(in the rows, 128 means zero)
Rows near named flat spaces through zero (a row that begins with a name and a colon came from that space):
sudi_gabut: [138  84 155 125 145 112 104  28 122 133 151 174 115 136  87  58 125 163
 205 154 120 110 156 145 147]
zol_femub: [151 138 113 127 115 135 127 111 155 140 141 101 108 162 135 159 114 126
 152 149 123 113 126 120 159]
sudi_gabut: [ 93 133 127 133 148  75 146 100 105  77 141 175 140 105 111 128 131 178
 122 132 108 128 126 169 128]
zol_femub: [ 85 141 114 140 147  97 150 180 115 121 113 138 143 119 128 169 137  87
  95 120 132 136 115 154  83]
narez_zatu: [167  60 138 130 136 111 175 108 116 137 152 138 158 147 108 187 157 133
 161  97 169 154  99 105 180]
mif_vik: [139 126 136 135 105 151 126 156 146 147 113  93 118 130 168 147 118  84
  95 164 108 124 155 139  96]
mif_vik: [124 115 107  98 185  83 122 138  50 148 134 138 128 180  85 168 151 206
 191 100 175  72 156 107 234]
narez_zatu: [152 128 128 125  96 114 111  91 134 124 139 141 118 130 137 133 137 106
 169 129 120  89 121 151  38]
zol_femub: [129  77 153 122 149  99 117 173  56 174 100 138 137 139 130 155 167  67
 150 127 154  75 180 151  25]
mif_vik: [134 107 144 128 161 115 153 164  85 132 120 108 132 142 124 172 137 139
 114 138 134 126 154 115 155]
zol_femub: [101  97 132 126 145  98 141 159  85 128 117 164 162 107 122 139 159 125
 112  97 154 131 133 149 110]
zol_femub: [ 94 185 115 154 133 112 163 172 153  87 120 110 123 110 140 175 109  80
  69 146  92 156  90 147  55]
zol_femub: [135 107 115 116 115 124 102 118 124 167 128 134 124 153 135 133 138 118
 166 129 147  88 153 143 135]
narez_zatu: [181 110 165 122  82 173 121 102 140 113 131  89 114 111 185 105 109 180
  87 181  81 128 185 122 163]
sudi_gabut: [190  90 154 114 107 166  91  82 130 172 133 109 107 154 130  89 130 124
 188 141 137  97 160  99 127]
narez_zatu: [140 114 142 141  97 137 134 101 158 116 134 143 137 101 140 111 131  92
 121 127 116 151 104 143  61]
sudi_gabut: [ 71 140 100 127 161  87 108 154 107 158 113 149 120 152 113 140 129  97
 147 145 136  86 157 174 114]
mif_vik: [124 147  97 119 138 109 124 130 124 137 137 128 122 159 110 160 132 136
 166 108 150 103 109 121 153]
zol_femub: [133 115 120 132 117 142 110 137 149 178 119 122 122 149 129 131 134  48
 158 127 149 116 123 131  76]
mif_vik: [153 127 154 127 101 177 122 126 144 115 122 111 131  95 151  80 120 145
  88 125 113 160 130 101 132]
sudi_gabut: [145 105 161 114 178 123 113 110  67 134 126 132 117 142  85  89 135 177
 173 126 140 106 162  92 156]
zol_femub: [185  58 153 128 133 119 159 134  98 161 135 111 141 161 124 201 161  91
 167 118 163 119 130 104 110]
narez_zatu: [147 110 150 132 121 139 126 106 133 131 130 119 118 128 136 115 121 126
 130 159 109 127 151 131 119]
sudi_gabut: [125 115 105 124 121 145 109 100 162 165 138 149 135 143 104  95 132 110
 173  94 167 141  96 114 171]
narez_zatu: [171  35 138 135  86 103 153  78 142 158 154 155 154 144 148 189 161  81
 173 133 150 118 128 169  97]
sudi_gabut: [144 132 148 132 103 140 133 133 132 105 123 111 124 106 163 130 121 132
  88 154  94 130 147 138  91]
zol_femub: [104 141 121 121 109 133  93 116 134 126 120 155 129 103 139  71 126 136
 121 124 120 114 142 156 102]
narez_zatu: [105 137 120 141 120 133 131 128 159 126 126 144 137 110 125 109 124  90
 114 119 128 157  98 140  98]
mif_vik: [131 138 100 130 122 128 130 120 159 145 140 121 122 156 119 155 124 105
 158 118 145 128  97 121 149]
sudi_gabut: [146 126 158 131 110 173 108 144 139 146 107  92 110 117 160  93 112  98
  95 168 100 129 170 122  92]
zol_femub: [138 105 128 131 146 112 153 152 110 146 128 115 134 153 121 187 142 103
 140 125 148 125 126 120 131]
mif_vik: [151 133 100 113  84 172  86  82 185 165 143 126 117 147 133  81 117 135
 172 110 149 122 112 109 190]
mif_vik: [107 132 125 152 137 103 173 135 151 102 135 127 133 124 131 179 117 103
  94 156 105 161 108 155 122]
narez_zatu: [118 135 130 136  85 162 141 148 165 101 121 131 155  72 169 103 124 128
  47 111 115 184 105 134 128]
narez_zatu: [153 103 148 125 137 134 127 109 118 141 132 110 113 149 129 131 121 146
 144 164 117 115 166 121 163]
sudi_gabut: [144 127 162 125 124 126 137 115  99  78 130 132 132  91 140 106 128 187
  95 136  97 134 147 126 113]
sudi_gabut: [157 101 144 114 103 154  79  89 130 168 126 130 111 138 138  72 129 123
 171 145 129  89 172 132 112]
narez_zatu: [130 142  93 126  82 131 126 113 171 124 143 140 140 124 148 144 132 121
 132  99 140 131  87 141 131]
mif_vik: [172  93 152 115 114 186 118 124 131 154 125  97 130 129 143  92 125 165
 117 127 140 149 156  79 218]
mif_vik: [119 139 115 124 118 122 126 143 129 129 125 109 118 139 160 157 116 149
 102 164 107 106 166 153 166]
[149 126 161 144  90 184 138 108 179 100 128 121 138  74 150  66 112 116
  73 128 101 198 100 108 103]
mif_vik
[108 139  98 136  97 108 131 144 155 135 127 138 135 128 154 172 135  70
 120 127 128 114 110 173  64]
zol_femub
[104 158 114 137  89 142 137 165 160 104 116 124 143  88 174 133 121 110
  51 125 107 156 112 153  98]
sudi_gabut
[141 134 177 127 124 148 126 196  76 109  89  93 125  87 173 120 133 119
  51 151  92 117 184 124  28]
mif_vik
[140 166 123 107  59 184  56  79 168 116 127 145 118  83 158   4 115 170
 126 105 111 115 129 126 106]
mif_vik
[163 152  98 112 130 152 129 144 136 146 139  90 121 169 111 165 130 148
 163  81 170 126  84  59 202]
mif_vik
[120 155 119 134 117 144 110 129 158 139 122 117 111 132 134 111 112  89
 129 143 116 124 122 134  92]
zol_femub
[ 79 149  94 134 150  64 158 139 115  94 139 163 144 128 112 184 136 143
 123 114 131 124 100 168 133]
sudi_gabut
[129 119 134 115 224  63 143 152  27 140 127 119 109 193  63 197 146 160
 200 131 155  67 159 102 152]
sudi_gabut
[119  74 175 136 194 106 164 170  56 132 109 135 150 119  97 141 151 119
 110 127 144 151 156 113 119]
narez_zatu
[160 140 116 113  97 150 130 166 121 128 124 102 140 125 155 160 145 139
 111  83 151 123 107  94 129]
sudi_gabut
[131 112 146 129 141 132 113 102 124 142 127 133 115 135 115  94 121 126
 150 154 119 120 155 132 127]
sudi_gabut
[114 138 123 137 125 112 153 141 131  99 130 136 142 109 135 154 131 128
  97 120 120 147 106 141 111]
zol_femub
[130 119 152 136 117 137 134  85 144  92 138 149 135  90 129  77 118 160
 107 138 101 161 124 136 131]
sudi_gabut
[145 161 117 138 105 159 137 102 184 103 145 130 134 109 109 100 121 111
 136  77 139 181  37  86 108]
mif_vik
[153 124 124 133  99 139 129  82 170 126 148 130 123 133 130 124 122 118
 154 129 124 138 100 126 123]
narez_zatu
[147  96 161 123 142 146 122 115 103 133 124 143 141 110 104  75 143 139
 143  98 148 147 126  94 121]
mif_vik
[114 155 106 132  59 160 103  65 216 104 146 143 121  95 172  64  91 160
  93 161  82 151 126 171 176]
mif_vik
[159 128 168 136 145 140 129 145 106 134 113  90 103 138 126 134 123  87
 132 161 106 114 151 106  44]
zol_femub
[123 132 131 128 121 160 115 139 143 139 117 125 132 113 131  86 123 119
 109 116 134 151 124 112 139]
sudi_gabut

Rows near named flat spaces through zero (a row that begins with a name and a colon came from that space):
zopib-mil: [141 124 102 134 140 118 138 107 135 124 132 145 129 100 152 153 133 120
 144 115 135 149 136 122 110]
kila-suda: [104 149 152 150 113 122  83  98  99 153 139  84 119 155 139  62 100 167
 102 195 134 109 123 101 175]
zopib-mil: [101 173 198 153 124  83 177 119 138 107 166 144 133 157  70 116 135 122
  97  88 109 114 155 137 147]
zazim-tolop: [107 144 120 117 115 102 142  99 136 127 162 117 137 122 142 127 117 123
 153 120 129 117 121 102 113]
zopib-mil: [104 153 136 130 141 139  88 176 150 177 167  51 130 174  97 135 130 142
 146 169 133 125 109 163 137]
zopib-mil: [135 128 126 146 151 117 164 103 152 106 155 166 134 124 117  73 112 131
 141 115 164 144 117 148 117]
zazim-tolop: [129 117  95 130 130 121  90 125 132 153 126  95 139 121 184 125 114 156
 162 171 156 128 125 128 115]
zopib-mil: [137  99  97  98  98 135 134 101  98 107  83 140 122  91 190 181 144 108
 124 107  97 111 132  83 133]
zopib-mil: [101  88 164 147 111 124 162 146 152 112  99 140 137 150 127  84  75 143
 125 105 129 106 143 137 163]
kila-suda: [153 131 101 148 156 124 118 112 112 144 116  99 128 144 152 147 134 150
 121 146 165 108  91 163 166]
zazim-tolop: [140 179 151 107 138 121 135 145 116 117 147 151 141 138  60 156 163 108
 114 107 121 125 118 135  96]
zopib-mil: [103 101 111 118 109 157 129 118 141 137 154  95  96 123 145 100 124 110
 136 137 100 137 120 110 144]
kila-suda: [172 126 127 126 102  69 150  79  87  94 115 190 111  77 167 124 175 126
  90  96 122 117 177 117  73]
kila-suda: [117 124  86  80 117 145 147 124 140 133 160 110 123 120 113 149 119  92
 164 100 119 118  80 108  98]
zazim-tolop: [110 139 150 125 116 121 133 129 131 130 157 110 122 152 107  86 127 133
 120 135 125 109 121 136 134]
zipav-fibi: [115 145 158 114 103 112 144 116 118 102 143 141 125 122 133 134 170 112
 111 113  91 120 157 111 122]
zopib-mil: [111 120 133 107  94 154  98 136  96 142  93 107 113 124 128 157 117 115
 105 136  80 118 135  73 150]
kila-suda: [114 149 114 132 163 130 175  95 166 110 202 106 135 158 124  90 143 122
 161 124 165 119  66 173 158]
zazim-tolop: [111 145 150 134 121 125 135 120 132 118 149 130 117 117 130 152 164 108
 116 120  86 152 166 110 134]
zopib-mil: [133 120 103 112 152 187  89 161 142 147 153  86 117 154 121  87 152 133
 145 185 148 141  80 172 137]
kila-suda: [ 96 143 150 137 139 115 153 164 180 137 165 119 146 144  86 151 110 116
 162  99 121 147 145 143 112]
zazim-tolop: [130 127 150 182 143  87 150  98 147 105 133 159 135 110 178 114 144 149
 125 128 139 157 189 144 139]
kila-suda: [141 131 130 142 146 151 116 114 118 110 111 154 129 113 147 130 152 128
 115 149 125 160 141 119 149]
zipav-fibi: [108 143  92 123 119 142 108  74 110 158 173  67  93 122 151 128 128 115
 128 158 108 130  95  84 161]
kila-suda: [106 112 159 131 111 128 122 171 136 139 105 100 135 161 119 127 108 144
 122 129 118 100 138 145 152]
zipav-fibi: [155  85 115 212 187 118 202  73 158 108 115 178 124 141 122  33  40 161
 119 100 217 136  87 183 199]
zazim-tolop: [ 73 142 150 117 111 140 115 148 156 138 166  78 133 146 138 141 141 118
 154 148  88 136 145 109 144]
kila-suda: [167 113  91 111 114 107 127 100  88 131 109 131 110 110 154 129 138 133
 110 119 146  92 106 133 105]
zopib-mil: [151 125 121 150 162 163 132 116 135 112 125 186 116  98 101 107 128 111
 118 129 132 195 139 119 124]
zazim-tolop: [104 126 117 112 136 181  71 177 147 149 115  83 145 132 159 187 149 123
 165 176 101 163 138 115 142]
zipav-fibi: [175 107 115 136 148 138 144 117 114 113 121 164 109 134 105  46 128 142
 100 130 178 116  89 180 123]
zopib-mil: [184  83  72 136 146 141 117 112 121 116  84 187 118  61 185 140 141 126
 137 129 148 178 153 126  84]
zipav-fibi: [122 124 170 151 141 109 162 157 151 105  94 166 167 151 103 128  92 146
 131  96 150 115 143 154 142]
zipav-fibi: [141  76  78 130 136 161 133 128 159 136 146 127  89  93 158 106 139 108
 150 128 124 175 133 146 106]
zipav-fibi: [133 124 130 113 130 139 116 167 135 145 139 107 126 158  90  93 122 138
 131 140 148 107  99 168 110]
zazim-tolop: [106 196 150 128 142 109 126  94 137 120 210 124 144 143 102  81 148 131
 143 159 143 140 114 119 114]
zipav-fibi: [121 127 131 160 157 103 124 159 173 146 129 120 167 142 137 137  92 160
 173 136 172 142 143 165 116]
zazim-tolop: [168 111 108 118 120 111 134 119  96 126  95 151 119 117 126 123 121 135
 106 108 150  96 111 140 104]
zipav-fibi: [129 138 125  99 114 132 101 148 123 144 163  97 113 139 115 100 162 128
 129 154 124 116 117 147  90]
zipav-fibi: [ 75 169 170  97  85 114 115 123 120 115 153 106 147 135 140 150 153 116
 134 139  73 112 158  69 127]
kila-suda: [135 114 138 142 131 144 104 158 107 132  55 108 136 136 168 216 153 137
 105 134 103 119 152 135 186]
kila-suda: [112 114 135 107 108 140 123 171 149 148 142 124 117 129  78 109 100 113
 140 115 109 138 137 121  83]
zipav-fibi: [ 96  93 108 112 112 170  87 170 154 158  98 111 138 106 143 158  72 120
 174 147 101 167 150  73 111]
zazim-tolop: [136  99  70 160 130 117 110  90 130 179 138  95  87  90 164 134  83 132
 139 137 135 160 137 102 123]
zipav-fibi: [128 134 131 135 118 107 148 150 128 162 148  85  87 133  92 208 160  97
 100  77  80 120 148 150 129]
kila-suda: [116 153 131 157 173 130 140 108 158 117 149 141 167 147 120  96  89 148
 162 147 180 147  98 137 157]
zazim-tolop: [166 118 139 147 143 110 124 139 115 119  98 155 137 141 129  84 130 165
 106 141 175 108 127 181 122]
zopib-mil: [150 162 109 121 145 108 118 110 119 134 162 127 133 122 124 130 155 131
 137 140 154 129 110 142  92]
[ 79 149 135  94  97 140 119 117 133 127 174  81 124 134 148 140 157 105
 146 145  79 121 126  87 139]
zipav-fibi
[152 118 107 120 137 131 124 117 115 114 100 151 145 120 150 118 120 141
 136 136 161 117 105 133 121]
zazim-tolop
[121 160 143 128 126 112 111 109 122 119 162 122 134 129 149 104 167 139
 128 162 128 132 143 126 118]
zazim-tolop
[138  77  80 113 114 143 104 132 134 146 119 102 112 113 185  95 118 142
 154 156 147 122 115 140 106]
zopib-mil
[116  91 146 124  91 134 150 121 117 105  97 144 108 117 149 116 126 116
 101 104  88 115 156 104 151]
zopib-mil
[128 138 155 109 105 111  80 175  92 152  70  99 162 169 115 143  95 170
 115 154 146  62 116 130 129]
zopib-mil
[138  98 110 159 159 135 149 118 160 126 138 139 128 137 132  56  87 150
 148 137 184 140 100 171 142]
zipav-fibi
[ 81 139 124 119  99 128 112 119 130 167 158  68 112 134 119 147  91 115
 140 133  91 122 124  73 142]
zopib-mil
[166 134  70 101 156 183  54 121  95 141 104 124 137 108 161 133 147 138
 146 203 160 154  82 112 115]
zazim-tolop
[120 127 119 119 130 156 102 126 120 132 101 138 146 122 127 125  87 132
 142 151 134 141 113  84 135]
kila-suda
[132 177 155 135 126  79 153 100 102 110 116 166 151 114 108 201 135 116
 107  82 110 120 155  90 122]
zopib-mil
[128 137 161 149 102 108 110 128 105 147 125 141  92 105  99 129 132 121
  80 122  81 155 196  93 107]
zopib-mil
[120 163 109 151 153 118 133  79 141 147 194 122 117 119  99  95 100 123
 143 139 149 163 107 106 121]
zazim-tolop
[133 126  96 130 148 119 129 115 149 138 150 125 147 131 134  89  88 147
 170 142 184 127  90 142 106]
zopib-mil
[124 122 128 171 147 106 125 137 158 149 133 118 130 118 148 155 116 141
 145 129 134 163 171 143 128]
zazim-tolop
[132 173  94  80 105 143  31 107  67 160 125  88 133 102 166 174 159 130
 134 204 107 130 118  48  96]
zipav-fibi
[149 150 106 130 148 110 132 105 123 130 139 149 138 110 117 144 121 125
 139 118 153 140 115 120  99]
zazim-tolop
[129 159 177 171 145 109 128 145 139 139 153 150 116 135  63 108 132 131
  96 125 119 167 177 144 117]
zopib-mil
[120 116 145 159 134 114 136 145 148 136 105 143 140 126 119 142  87 138
 132 111 130 145 162 125 133]
zopib-mil

Rows near named flat spaces through zero:
vit_fomut: [125 152 169 139 128 134  69 118  92 174 127 110  89 109 125 149 175 138
 134 118  92 181 129  91 172]
leki_kosud: [133 144 129 171 135 122  86 151 130 159  83 123 165 142 141 130  62 121
 135 118  68 214 136 119 127]
zolo_tupos: [113 155 134 157  95 152 133 151 133 112  57 137  85 142 151  78 104 105
 132 141  77 198 130 115 143]
zolo_tupos: [120 133 137 138 161  91 106 119 170 152 148 116 164 141 160 172 112 138
 146 133 135 117 150 130 112]
zolo_tupos: [130 129 150 121 180 100  85 152 129 106 171 127 173 100 173 127 108 113
 133 145 149 169 144 130  92]
lezet_pusu: [113 112 133 161 134 145 112 109  97 135 144 135 148 138 163 106 113 133
 129 146 144 135 119  82 115]
vit_fomut: [107 123 133 141 110 129 145 158 136  93 129 147 141 118 145  75  89 115
 126 159 130 198 114 132 104]
leki_kosud: [109 113 100 140 134 154 135  89 100 155 127 132 103 146 130 143 164 126
 111 122 158  74 126 112 141]
lezet_pusu: [104 109 128 133  75 137 178 114 111  84 156 140 180 113 123  62 100 106
  94 185 194 151  87 132  44]
leki_kosud: [114 126 123 143 119 108 138 132 173 126 134 133 142 152 148 134 110 135
 131 167 145 107 135 130 106]
vit_fomut: [138 118 135 139 152 142 123 143 155  75 190  81 143 102  95 131 125 107
 184  54 153 177  94 178 141]
vomes_nika: [154 128 157 108 100 139 142 149 104  82 144 119 155  86  89  78 103 122
 138 104 113 198  93 142 113]
buna_punub: [144 121 129 150 103 121 118 152 141 119 135 133 157 145 124 112  89 145
 130 168 121 130 118 111 111]
vit_fomut: [117 106  92 147 119 138 158 142 164 115 135 131 118 150 105 130 114 130
 141 116 142 115 113 157 145]
buna_punub: [174 122 139  90 132 106  89 110  67 162 158 134 178 112 110 157 150 154
  80 171 149  51 137  93  89]
lezet_pusu: [120 118 115 103 129 135 155 107  84 149 101 159 126 122 134 114 132 133
  95 127 123 110 136 114 125]
lezet_pusu: [136 140 118 156 112 136 107 121 146 152 108 109 100 161 116 159 146 133
 135 134 117  90 132 117 151]
leki_kosud: [136 133 105 143 159 139 141 145 156  90  86 128 138 152 167 108  73 100
 155  94 106 131 146 144 123]
vomes_nika: [132 137 125 125 144 135 106 124 110 146 113 125 103 128 131 145 152 124
 122 117 116 119 141 120 149]
leki_kosud: [116 119 133 121 118 131 157 132 143  92 146 138 115 126 142  99 133 129
 136 148 152 115 121 127 120]
leki_kosud: [120 125 136 147 107 137 143 131 144  98 132 130 129 141 148  93 109 128
 142 153 137 131 117 112 114]
buna_punub: [142 121 107 138 116 157 136 105  87 117 112 125 156 138 126 105 113 107
 105 132 150  95 115 114  90]
zolo_tupos: [ 97 125  96 143  79 178 187  95 104 130  71 143  73 150 115  90 147 110
 105 124 131 111 110 122 142]
leki_kosud: [110 116 125 155 125 114  91 126 107 170 160 128 176 119 116 147 117 127
  97 162 154 175 114 123  96]
buna_punub: [120 135 120 133 103  87  93 170 176 137 171 124 119 127  94 172 164 126
  92 219 175 122 128 162 107]
vomes_nika: [120  99  95 126 152 123 139 161 113 128 120 173 158 129 144 103  76 131
 107 137 120 155 136 132 120]
lezet_pusu: [127 145 107  93 126 118 146 123 127 173  65 149  74 137 112 163 164 136
  98 119  90  87 160 143 166]
vomes_nika: [118 155 204  97  43 124 170  91 123 119 130 120  94 100 112  87 174 155
 134 161 116 144 103  95 123]
buna_punub: [138 102 149 109 178 113 116 121 108 182 135 167 114 139 168 146 122 212
 166  92  61  89 160  60 208]
vomes_nika: [ 99 114 119 114 112 128 207 121 142 128  80 172 125 139 148  84  80 148
 135 108  89 149 133 128 140]
vomes_nika: [ 77 114 122 178 108 115 146 124 165 170 125 136 157 148 130 130  77 144
 140 129 114 210 112 132 130]
zolo_tupos: [121 135 118 137  99 124 149 152 149 126  75 160 108 156 149  99  97 137
 117 173  93 127 143 113 130]
buna_punub: [108 124 118 140 117  96 127 184 211 104 178 118 117 123  92 153 133 124
 140 158 158 171 115 193 133]
buna_punub: [138 117 107 156  94 135 144 151 153  96 131 123 163 146 104 104  80 118
 129 149 141 137 103 147  96]
zolo_tupos: [175 107 136  73 132 115 135 173  94 105 143 166 149  98 104  97 105 163
 116 132  98 121 130 122 136]
lezet_pusu: [140 150 149 106 137 125 121 138 110 122  89 140 116 115 155 107 121 123
 126 125  86 152 150 113 132]
vit_fomut: [139 152 142 131 104 132 117 142 135 115 108 112 108 124 114 121 137 114
 130 134 110 152 124 135 130]
zolo_tupos: [ 85 102 101 128 138 162 194  79  94 131 106 151 128 130 150  93 116 114
 121  81 145 131 118 126 125]
buna_punub: [117 133 102 139 110 156 154  85 103 143  87 119 125 143 119 126 134 100
 105 109 140 107 120 132 111]
vomes_nika: [141 149 145 108  60 131 153 145  99 142  54 161 104 125 106  81 112 146
  96 163  57 162 127 102 136]
leki_kosud: [139 142 142 147 113 129 122 148 147 104 108 120 141 136 140 102  88 121
 148 133 100 167 125 124 117]
vomes_nika: [158 145 133 130 170 152  70 123 102 140 131  84  90 115 104 174 178 112
 154  51 108 127 132 135 183]
vit_fomut: [104  93 122 135 152 108 100 166  93 173 146 192 145 121 157 114  97 169
 100 177 108 180 140  87 146]
zolo_tupos: [138 178 155 111  83 133 143 122 161 107  76 106  53 136 122 126 176 116
 139 139  99 100 140 132 147]
zolo_tupos: [136 128 130 138 124 137 106 151 116 114 138 124 126 118 115 116 127 119
 125 136 128 159 117 129 130]
lezet_pusu: [126 116 121 175 145 152  82 118 131 134 188  77 127 129  95 167 156 116
 160  86 164 143  96 140 152]
zolo_tupos: [140 177 164 117 108 139  80 111  85 130 107  98  88 102 127 132 196  90
  97 159 134 136 133 111 110]
vomes_nika: [ 96 123 136 120 109 114 132 131  97 171 107 180 112 124 153 107 132 153
  84 191 111 154 141  88 130]
buna_punub: [124  82 115 174 111 116 139 138 171 159 176 131 181 161  94 145  67 189
 167 116 118 138  97 121 151]
buna_punub: [157 120 120 133 126 142 130 176 132  53 131 139 148 131 144  69  80 111
 136 155 133 130 121 127 100]
vit_fomut: [111 106  94 121 113 104 188 161 167 108 101 182 161 151 150  90  57 137
 106 177 126 123 140 146  92]
lezet_pusu: [ 97 146 153 106  93 111 167 104 146 105 126 138 116 121 162 101 154 116
 105 194 168 108 134 122  78]
vit_fomut: [183 139 136 101 172 126  40 163  40 120 136 134 167  88 139 122 129 101
  78 159 129 139 147 105  90]
leki_kosud: [130 140 134 109 123  94 152 130 191 155  96 144  92 162 143 161 133 174
 151 136  82  67 164 122 169]
leki_kosud: [145 123 156 105 125  97 126 151 142 115 165 133 162 106 119 123 109 154
 138 142 122 148 124 131 116]
lezet_pusu: [130 186 176 114 142 107  88 134 185 112 128  77  56 112 139 173 201 106
 166 116 117 138 153 153 160]
vit_fomut: [101 117  63 158 139 159 163 102 129 140  80 130 128 163 131 135 107  89
 112  93 146 107 129 157 120]
lezet_pusu: [115 127 139  75 157  89 156 152 149 116 131 162 129  98 151 122 121 137
 124 128 117 152 155 155 128]
lezet_pusu: [118 109 105 127 137 141 136 125  62 172  72 187 137 140 160  96  90 147
  89 141  85 137 146  79 136]
buna_punub: [133 144 178 114 144 103 104 134 128 169 101 153  97 133 176 131 127 186
 158 130  44 140 165  65 186]
vit_fomut: [151 129 100 119 121 134 139 140 129  98 111 131 140 139 120 118 115 106
 106 148 147  82 132 146  96]
leki_kosud: [121 128 150 136 105  80 123 152 180 130 162 134 172 132 134 134  96 153
 130 193 137 149 127 129  92]
vomes_nika: [ 81 107 160 120  82 114 184 128 120 149 128 180 135 109 135  71  95 175
 123 154  96 215 108 100 137]
vomes_nika: [101 121 115 139  82 109 164 140 145 158  83 177 136 157 141 102  84 155
  96 195 101 140 136 108 114]
zolo_tupos: [117  71  86 145 152 140 131 152 105 112 191 153 174 122 115 110  96 130
 114 136 182 139 101 139 112]
vit_fomut: [ 82 113 115 173 127 163 119  77 105 194 132 119  72 151 123 160 182 144
 137  98 135 121 114  95 190]
[126 135 150  96 182 144 126 110  87 124 104 144  84 110 184 111 153 130
 148  77  94 123 159  94 172]
buna_punub
[131 102  87 141  79 153 160 129 104 159  98 158 112 158  80 116 119 156
  98 143 112  93 108 114 152]
zolo_tupos
[126 129 120 119 134 135 153 119 129 139  89 142 106 141 139 124 120 139
 138  98  93 114 142 122 157]
buna_punub
[142  91 137  97 134 128 160 160 116 103 161 163 135 105 112  89 101 173
 152 100 102 148 113 123 164]
vomes_nika
[ 92 139 166 120 119  94 152  82 168 210 109 133  94 144 141 176 153 191
 161 101  73 125 149 102 188]
vit_fomut
[132 107 102 153 133 124 124 115 172 150 167 107 127 165 101 185 144 154
 152 117 156  52 121 138 152]
lezet_pusu
[142 124 121 115 185 113  96 130 114 161 132 124 155 115 128 170 118 131
 133  76 107 141 147 141 144]
vit_fomut
[171 151 174 102  81 133  92 148  80 119 135 117 107  91  82 108 167 139
 110 159 103 149 110 103 134]
vomes_nika
[124 148 137  99 107 132 173 129 167  98  95 134  47 138 136 116 170 133
 146 128 111  80 144 136 165]
leki_kosud
[ 92  82  91 113 160 131 173 104  91 127 147 179 169 125 170  99 105 125
  89 147 185  96 132 119  84]
zolo_tupos
[ 92 104  94 162 133 147 149  85 127 175 110 151  98 181 162 143 140 153
 126 138 139  53 139  86 156]
leki_kosud
[131  98 122 196 102 125 118 156 174  94 183 119 199 164 135 101  50 144
 159 179 159 140  94 112  86]
lezet_pusu
[123 127 110 165 137 122 116 125 150 149 108 127 157 164 152 142  86 128
 134 136 119 122 139 118 115]
leki_kosud
[153 119 138 146 149 139 119 123 176 106 186  68 129 131  85 168 136 141
 210  34 130 119 101 159 176]
vomes_nika
[105 134  85 181 138 187 133 113 109 105  70 119 101 159 163  95 112  66
 127 103 137 143 125 127 124]
leki_kosud
[143  93 136 116 211 139  72 150  85 126 214 120 124  83 115 153 158 144
 163  52 136 161 118 129 191]
vomes_nika
[158 126 143 116 136 133 130 140 110 105 113 142 146 128 151  92  90 144
 145 119  91 123 136  99 129]
buna_punub
[ 78 160 122 176 113 129 122  95 162 149  83 114 100 167 182 141 142  91
 116 176 149 126 147 117 101]
zolo_tupos
[134 149 114  63 182 131 134 181 132  49 104 155  41  98 170 104 182  78
 112 136 140  99 174 168 146]
buna_punub
[130 123 116 131 127 153 125  67  95 159 136 113  99 149 125 161 191 136
 116 126 165  22 128  95 138]
vit_fomut
[140 139 127  88 148 110 121 170 144  91 135 140  98 107 132 130 155 113
 115 152 139 113 150 158 129]
buna_punub
[ 85 161 152 105 120 128 131 113  91 143  81 152  74  99 169 103 174  98
  85 164 121 180 149 113 121]
lezet_pusu
[160 152 147 105  93 133  97 115  96 113 165  78 135  86  57 150 193  93
  95 140 178 122  97 159  88]
leki_kosud
[149 134 127 121 134 139 145 115 157 115 120 104  99 145 114 148 144 138
 170  74 111  75 131 139 166]
vomes_nika
[110 116 106 122 130 108 117 128  77 164 102 193 165 140 185 106 104 131
  44 240 151  97 159  79  64]
zolo_tupos
[133 142 120 130  73 148 151 123 116  90  96 137 112 144 137  81 136 102
  90 202 157  81 122 111  79]
vit_fomut
[122 155 159 106 114 129 138 102 106 119  93 137 106 121 172  98 149 118
 113 159 121 113 147  94 106]
lezet_pusu
[137 118 134 119 120 132 117 114  98 124 173 115 149 106  99 133 153 124
 110 138 171 116 106 129 103]
leki_kosud
[131 148 137 123 109 116 140 123 165 146 101 116 102 141 111 153 139 142
 144 112  95 118 137 140 154]
vit_fomut
